Here is a tiny trained network, its code and every weight. The questions are about switching its units off for an input and a class, where a switched-off unit gives its printed mean instead of its output.

import numpy as np


def w(rows, s, z=0):
    codes = np.array(rows[::2]) - 128.0
    scale = np.full(codes.shape[1], s)
    scale[-1] = z or s
    return codes * scale


def norm(h):
    return h / np.sqrt((h * h).mean(-1, keepdims=True) + 1e-5)


def f(y):
    return y / 2 * (1 + np.tanh(0.7978845608 * (y + 0.044715 * y**3)))


def log_softmax(a):
    a = a - a.max(-1, keepdims=True)
    return a - np.log(np.exp(a).sum(-1, keepdims=True))


def net(x, mask):
    res = np.array(x, float).reshape(1, 2) / 4 @ E
    u = 0
    for l in range(4):
        y = f(norm(res) @ A[l][:, :-1].T + A[l][:, -1])
        res = res + np.where(mask[u : u + 7], y, B[l][:, -1]) @ B[l][:, :-1]
        u += 7
    return log_softmax(norm(res)[-1] @ U[:, :-1].T + U[:, -1])


A, B = {}, {}
E = w([
[179,37,132,3,231,163,193],'x0',
[53,39,123,114,143,82,232],'x1',
],0.0064)
A[0] = w([
[89,126,169,57,159,97,142,75],'0.n1',
[103,113,137,119,142,106,202,241],'0.n2',
[227,137,169,186,161,175,103,50],'0.n3',
[170,134,117,133,163,82,142,222],'0.n4',
[92,161,147,154,150,150,140,68],'0.n5',
[137,143,196,201,85,21,84,211],'0.n6',
[132,87,32,105,255,75,52,2],'0.n7',
],0.0066,0.00072)
B[0] = w([
[205,193,244,105,67,135,74,182],'0.n1',
[22,154,29,129,116,218,166,224],'0.n2',
[37,155,51,128,139,222,204,185],'0.n3',
[83,116,190,161,51,177,189,143],'0.n4',
[208,72,46,2,171,106,101,130],'0.n5',
[119,121,189,95,211,178,126,253],'0.n6',
[142,88,160,188,235,100,95,172],'0.n7',
],0.0058,0.0041)
A[1] = w([
[150,150,190,232,78,61,68,107],'1.n1',
[62,92,111,197,168,68,221,2],'1.n2',
[226,204,66,82,125,165,53,34],'1.n3',
[184,146,160,74,143,141,166,34],'1.n4',
[254,142,21,113,136,179,152,56],'1.n5',
[111,170,166,64,160,188,164,161],'1.n6',
[134,166,127,118,174,225,138,74],'1.n7',
],0.0061,0.00098)
B[1] = w([
[150,104,220,77,255,85,134,191],'1.n1',
[177,81,139,143,67,118,176,238],'1.n2',
[104,81,153,200,61,162,232,210],'1.n3',
[131,174,161,141,144,140,128,156],'1.n4',
[136,155,134,132,131,85,214,172],'1.n5',
[135,134,129,130,105,67,108,255],'1.n6',
[113,28,112,119,82,102,94,247],'1.n7',
],0.0087,0.0038)
A[2] = w([
[35,91,78,110,69,2,23,160],'2.n1',
[250,152,58,32,237,74,131,153],'2.n2',
[35,50,89,141,55,132,66,8],'2.n3',
[203,117,144,158,69,212,27,204],'2.n4',
[135,77,153,182,38,106,86,156],'2.n5',
[105,204,115,208,61,154,79,69],'2.n6',
[183,118,72,166,175,177,21,107],'2.n7',
],0.0054,0.0016)
B[2] = w([
[146,110,67,78,92,181,1,205],'2.n1',
[116,224,147,156,199,92,120,193],'2.n2',
[151,132,121,63,179,171,117,242],'2.n3',
[120,30,37,18,119,46,128,150],'2.n4',
[115,121,113,138,219,145,113,251],'2.n5',
[142,87,102,139,56,139,248,156],'2.n6',
[99,100,151,32,150,184,205,98],'2.n7',
],0.0066,0.0025)
A[3] = w([
[169,160,201,89,139,62,154,103],'3.n1',
[151,83,131,36,88,131,75,110],'3.n2',
[151,161,193,166,200,125,108,152],'3.n3',
[108,141,195,109,224,108,166,217],'3.n4',
[92,192,3,112,157,134,144,213],'3.n5',
[110,137,109,88,57,141,235,146],'3.n6',
[142,103,127,2,163,179,133,251],'3.n7',
],0.0075,0.0018)
B[3] = w([
[73,143,219,134,122,26,64,184],'3.n1',
[154,99,115,65,117,129,111,161],'3.n2',
[45,33,91,181,254,26,196,199],'3.n3',
[53,184,63,223,166,129,3,254],'3.n4',
[55,84,217,132,245,122,32,135],'3.n5',
[170,192,125,166,69,240,239,249],'3.n6',
[141,133,117,160,105,115,56,221],'3.n7',
],0.0062,0.0059)
U = w([
[117,95,100,167,72,219,232,207],'0',
[45,131,134,205,213,39,79,199],'1',
[147,59,71,44,109,161,10,203],'2',
[163,172,130,69,111,63,132,2],'3',
[152,200,120,70,132,93,130,14],'4',
[166,174,147,77,149,110,122,31],'5',
[176,196,138,91,124,105,108,9],'6',
[160,164,102,71,135,74,143,12],'7',
],0.014,0.0061)

Each question gives the input, the list of numbers given to net, and the class t.
The units are the neurons (one row each of A and B). Each row of codes is followed by its name. A weight is (code - 128) times the scale printed after its matrix; where a second scale follows, it is the last column's (A, B and U).
mask holds one flag per neuron, layer by layer. A switched-off neuron (its flag False) gives its mean, the last column of its row in B, instead of its output. The means were averaged over made-up inputs and are rounded, as every weight is.
A unit's drop is (log p(t) with every unit on - log p(t) with that unit switched off) / (log p(t) with every unit on - log p(t) with every unit switched off).
The circuit of an input: a set's keep is (log p(t) with only the set's units on - log p(t) with every unit switched off) / (log p(t) with every unit on - log p(t) with every unit switched off). Starting from the 12 units with the biggest drops (on a tie, the unit counted first), units are removed one at a time, each time the one whose removal leaves the highest keep (on an exact tie, the one counted first), for as long as the keep stays at least 0.8.
units of the circuit, in order: the units of the circuit, biggest drop first
unit that matters most: the unit with the biggest drop
top k neurons: the k neurons with the biggest drops, biggest first
k most important neurons of layer l: the k neurons of layer l with the biggest drops, biggest first
drop when u is switched off: that unit's drop, to one decimal
input [2,2], class 2: top 2 neurons	0.n2; 0.n1
input [5,-4], class 1: unit that matters most	0.n7
input [4,-4], class 0: 3 most important neurons of layer 0	0.n6; 0.n3; 0.n2
input [2,-2], class 2: top 2 neurons	1.n7; 0.n3
input [-3,2], class 2: top 2 neurons	0.n6; 2.n1
input [-1,3], class 2: top 4 neurons	0.n2; 1.n3; 1.n5; 2.n1
input [-8,-8], class 0: top 4 neurons	1.n3; 2.n6; 0.n3; 0.n7
input [-1,-3], class 2: 3 most important neurons of layer 0	0.n3; 0.n6; 0.n1
input [7,-8], class 0: top 2 neurons	1.n3; 1.n5
input [0,0], class 2: top 2 neurons	0.n1; 0.n7
input [5,-3], class 1: top 2 neurons	0.n7; 1.n5
input [-3,-3], class 2: top 2 neurons	0.n6; 1.n7
input [1,-3], class 2: 2 most important neurons of layer 1	1.n7; 1.n2
input [3,-6], class 0: units of the circuit, in order	1.n3
input [8,6], class 1: top 2 neurons	1.n3; 0.n1
input [0,-4], class 0: top 2 neurons	1.n3; 1.n5
input [6,-5], class 1: 2 most important neurons of layer 0	0.n7; 0.n2
input [-2,0], class 2: drop when 0.n6 is switched off	1.3
input [-2,-1], class 2: drop when 0.n6 is switched off	1.4
input [1,1], class 2: unit that matters most	0.n2
